Here is a tiny trained network, its code and every weight. The questions are about switching its units off for an input and a class, where a switched-off unit gives its printed mean instead of its output.

import numpy as np


def w(rows, s, z=0):
    codes = np.array(rows[::2]) - 128.0
    scale = np.full(codes.shape[1], s)
    scale[-1] = z or s
    return codes * scale


def norm(h):
    return h / np.sqrt((h * h).mean(-1, keepdims=True) + 1e-5)


def f(y):
    return y / 2 * (1 + np.tanh(0.7978845608 * (y + 0.044715 * y**3)))


def log_softmax(a):
    a = a - a.max(-1, keepdims=True)
    return a - np.log(np.exp(a).sum(-1, keepdims=True))


def net(x, mask):
    res = np.array(x, float).reshape(1, 3) / 4 @ E
    u = 0
    for l in range(2):
        y = f(norm(res) @ A[l][:, :-1].T + A[l][:, -1])
        res = res + np.where(mask[u : u + 4], y, B[l][:, -1]) @ B[l][:, :-1]
        u += 4
    return log_softmax(norm(res)[-1] @ U[:, :-1].T + U[:, -1])


A, B = {}, {}
E = w([
[120,198,159,253],'x0',
[154,141,158,114],'x1',
[246,52,80,178],'x2',
],0.0063)
A[0] = w([
[137,158,24,157,139],'L0N1',
[149,27,117,4,3],'L0N2',
[216,21,93,175,154],'L0N3',
[190,254,103,183,65],'L0N4',
],0.0067,0.0024)
B[0] = w([
[144,229,188,108,146],'L0N1',
[173,241,2,177,229],'L0N2',
[107,101,215,117,254],'L0N3',
[175,189,27,17,179],'L0N4',
],0.0078,0.0042)
A[1] = w([
[134,170,137,244,4],'L1N1',
[191,40,144,225,112],'L1N2',
[167,185,29,146,49],'L1N3',
[164,197,166,210,38],'L1N4',
],0.011,0.0034)
B[1] = w([
[205,102,91,21,172],'L1N1',
[23,207,180,214,225],'L1N2',
[211,84,45,1,253],'L1N3',
[145,29,69,77,205],'L1N4',
],0.012,0.0053)
U = w([
[196,86,58,26,2],'0',
[8,126,190,178,254],'1',
],0.012,0.00075)

Each question gives the input, the list of numbers given to net, and the class t.
The units are the neurons (one row each of A and B). Each row of codes is followed by its name. A weight is (code - 128) times the scale printed after its matrix; where a second scale follows, it is the last column's (A, B and U).
mask holds one flag per neuron, layer by layer. A switched-off neuron (its flag False) gives its mean, the last column of its row in B, instead of its output. The means were averaged over made-up inputs and are rounded, as every weight is.
A unit's drop is (log p(t) with every unit on - log p(t) with that unit switched off) / (log p(t) with every unit on - log p(t) with every unit switched off).
The circuit of an input: a set's keep is (log p(t) with only the set's units on - log p(t) with every unit switched off) / (log p(t) with every unit on - log p(t) with every unit switched off). Starting from all 8 units, units are removed one at a time, each time the one whose removal leaves the highest keep (on an exact tie, the one counted first), for as long as the keep stays at least 0.8.
circuit, biggest first: the units of the circuit, biggest drop first
k most important neurons: the k neurons with the biggest drops, biggest first
k most important neurons of layer l: the k neurons of layer l with the biggest drops, biggest first
drop of u: that unit's drop, to one decimal
input [1,-2,-3], class 1: circuit, biggest first => [L1N3]
input [6,1,-6], class 0: 3 most important neurons => [L1N2; L0N3; L1N1]
input [-5,0,-7], class 1: 2 most important neurons => [L1N3; L0N4]
input [-7,1,8], class 1: 2 most important neurons => [L0N4; L0N3]
input [4,-7,6], class 1: 2 most important neurons => [L0N2; L1N2]
input [-6,-4,7], class 1: 2 most important neurons => [L0N4; L0N3]
input [-3,6,-5], class 1: 2 most important neurons => [L1N3; L0N4]
input [5,-3,-5], class 0: 3 most important neurons of layer 1 => [L1N2; L1N1; L1N4]
input [-3,1,-4], class 1: drop of L1N3 => 1.2
input [-3,7,-6], class 1: drop of L1N3 => 1.0
